The rows of each cloud lie close to a flat space through zero, with a little noise; how many dimensions that space has follows each cloud.

nilo (5 x 8):
-0.79	-0.29	-0.56	-0.37	+0.50	-0.15	-0.24	-0.05
-1.78	-0.69	+0.09	+0.93	+3.50	+0.03	-0.90	-1.17
+1.44	+0.41	+0.51	+0.01	-1.69	+0.19	+0.42	+0.58
-1.66	-1.00	+1.16	+2.11	+5.63	+0.39	-1.13	-1.75
-1.28	+0.60	-3.85	-4.11	-6.14	-0.75	+0.59	+1.86
 => 2

+0.35	+0.77	+1.87	+0.08	-0.60	+0.72	+0.21	+0.20
-0.13	+0.14	+0.37	-0.01	-0.09	+0.16	+0.16	+0.01
-1.49	-3.57	-8.02	-0.91	+2.39	-3.09	-0.67	-0.78
-0.17	-0.65	-1.29	-0.12	+0.37	-0.65	-0.01	-0.25
+0.99	+2.34	+5.41	+0.53	-1.59	+2.03	+0.47	+0.62
 => 1

ven (5 x 8):
+4.02	-1.24	-1.03	+0.89	+0.73	+0.38	-2.91	+1.61
-5.94	+3.13	-0.95	-0.64	+1.49	+0.03	+4.33	-1.81
-2.13	-0.27	+2.24	-0.91	-2.28	-0.55	+1.62	-1.12
-1.06	+0.21	+0.48	-0.35	-0.66	-0.19	+0.82	-0.47
+1.97	+0.73	-2.66	+0.82	+2.77	+0.73	-1.25	+1.15
 => 2

+0.22	+0.60	+0.34	+2.95	+1.55	+0.44	-0.70	+1.08
+0.29	+2.92	+0.39	-1.44	-1.31	+1.70	+0.73	-2.11
+0.24	-2.11	-0.57	+3.65	+2.55	-1.18	-1.26	+3.40
+0.99	+1.33	+0.79	+5.47	+2.32	+0.58	-0.94	+2.40
-0.53	+0.09	-0.44	-3.98	-2.56	+0.04	+0.77	-2.38
 => 2

zafu (5 x 8):
+3.03	+1.03	+0.25	-8.29	+1.43	-4.25	-3.80	-0.33
+0.32	+0.51	-0.15	-2.49	+0.41	-0.97	-1.06	-0.03
-0.02	+0.17	-0.03	-0.59	+0.02	-0.25	-0.71	+0.09
-0.33	+0.10	+0.33	+0.35	+0.10	+0.29	+0.00	-0.02
-1.44	-0.48	-0.12	+3.74	-0.83	+1.89	+1.78	+0.46
 => 1

+0.61	+4.51	+2.95	-0.36	+1.33	-2.30	+3.85	-1.29
+0.06	-0.25	-0.08	+0.02	-0.04	+0.22	-0.26	+0.08
+0.34	+2.24	+1.41	-0.17	+0.64	-1.22	+1.83	-0.61
+0.70	+5.32	+3.53	-0.41	+1.39	-2.68	+4.46	-1.39
+0.19	+1.96	+1.26	-0.17	+0.60	-1.07	+1.50	-0.54
 => 1

+3.66	-0.78	+2.03	-0.25	+1.03	+1.66	+0.26	-3.00
+6.82	-1.86	+3.52	-0.58	+1.37	+2.39	+1.21	-5.22
-0.58	+0.15	-0.12	+0.15	-0.26	-0.36	-0.41	+0.77
-2.28	+0.61	-1.21	+0.03	-0.31	-0.61	-0.36	+2.08
-1.46	+0.52	-0.86	+0.31	-0.35	-0.26	-0.16	+1.07
 => 1

+0.58	+2.96	-0.58	-0.01	-3.65	+0.01	-1.57	+0.16
-0.11	-1.18	+0.27	-0.04	+1.32	+0.05	+0.71	-0.17
+0.10	+0.55	-0.07	-0.01	-0.64	-0.08	-0.29	+0.00
+1.32	+5.93	-0.99	+0.05	-7.22	-0.27	-3.15	+0.51
-0.60	-2.51	+0.41	+0.08	+3.05	+0.15	+1.31	-0.28
 => 1

-0.12	-0.69	-0.38	-0.16	-0.39	+1.05	+0.46	+0.65
-0.20	-1.53	-0.85	-0.23	-0.91	+2.28	+0.99	+1.13
-0.35	-4.38	-1.93	-0.68	-2.77	+6.58	+2.63	+3.13
-0.14	-1.20	-0.59	-0.11	-0.80	+1.86	+0.77	+0.87
+0.13	+2.72	+1.12	+0.52	+1.70	-4.11	-1.67	-2.01
 => 1

+1.83	-1.30	+0.15	-0.20	+2.21	-1.04	+0.22	+1.59
-2.24	+1.54	+0.07	+0.05	-2.61	+1.39	-0.03	-1.82
+1.61	-1.40	-0.01	-0.12	+1.89	-1.08	-0.03	+1.65
-1.19	+0.82	-0.11	-0.01	-1.51	+0.78	+0.14	-1.26
-4.65	+3.29	-0.25	+0.48	-5.87	+2.74	+0.28	-4.63
 => 1

supa (5 x 8):
-0.33	+0.20	-0.28	+0.10	-0.07	-0.11	+0.05	+0.22
+0.15	-0.13	+0.10	+0.01	-0.16	+0.03	-0.20	-0.27
-2.93	-5.19	-1.12	-2.52	-2.89	-1.13	-2.01	+6.56
+1.92	+3.18	+0.93	+1.61	+2.18	+0.60	+1.09	-4.64
+0.50	+0.52	+0.29	+0.46	+0.76	+0.50	+0.25	-0.94
 => 1

zetu:
+0.47	-0.49	-0.03	-0.10	+1.14	+0.93	+0.33	+0.20
-1.91	+0.56	+0.23	-0.33	-2.12	-2.50	-0.77	+0.02
-1.90	-2.46	-0.17	+0.00	+1.19	+0.18	-0.81	+1.09
+3.36	-2.56	+0.25	+0.59	+6.17	+6.69	+1.37	+0.91
+2.42	+1.67	+0.20	+0.38	+0.15	+1.64	+0.79	-0.90
 => 2

nubub, 5 rows:
+3.01	+2.37	+0.82	-3.74	-0.31	-0.47	-0.36	-3.56
+2.38	+2.30	+0.65	-2.41	+0.07	-0.56	-0.25	-2.98
-0.24	-5.98	-0.60	-1.26	-0.99	+2.00	+0.91	+1.52
-2.15	-1.84	-0.47	+2.84	+0.00	+0.31	+0.11	+2.62
+0.64	-2.63	+0.07	-1.10	-0.53	+0.76	+0.71	+0.02
 => 2
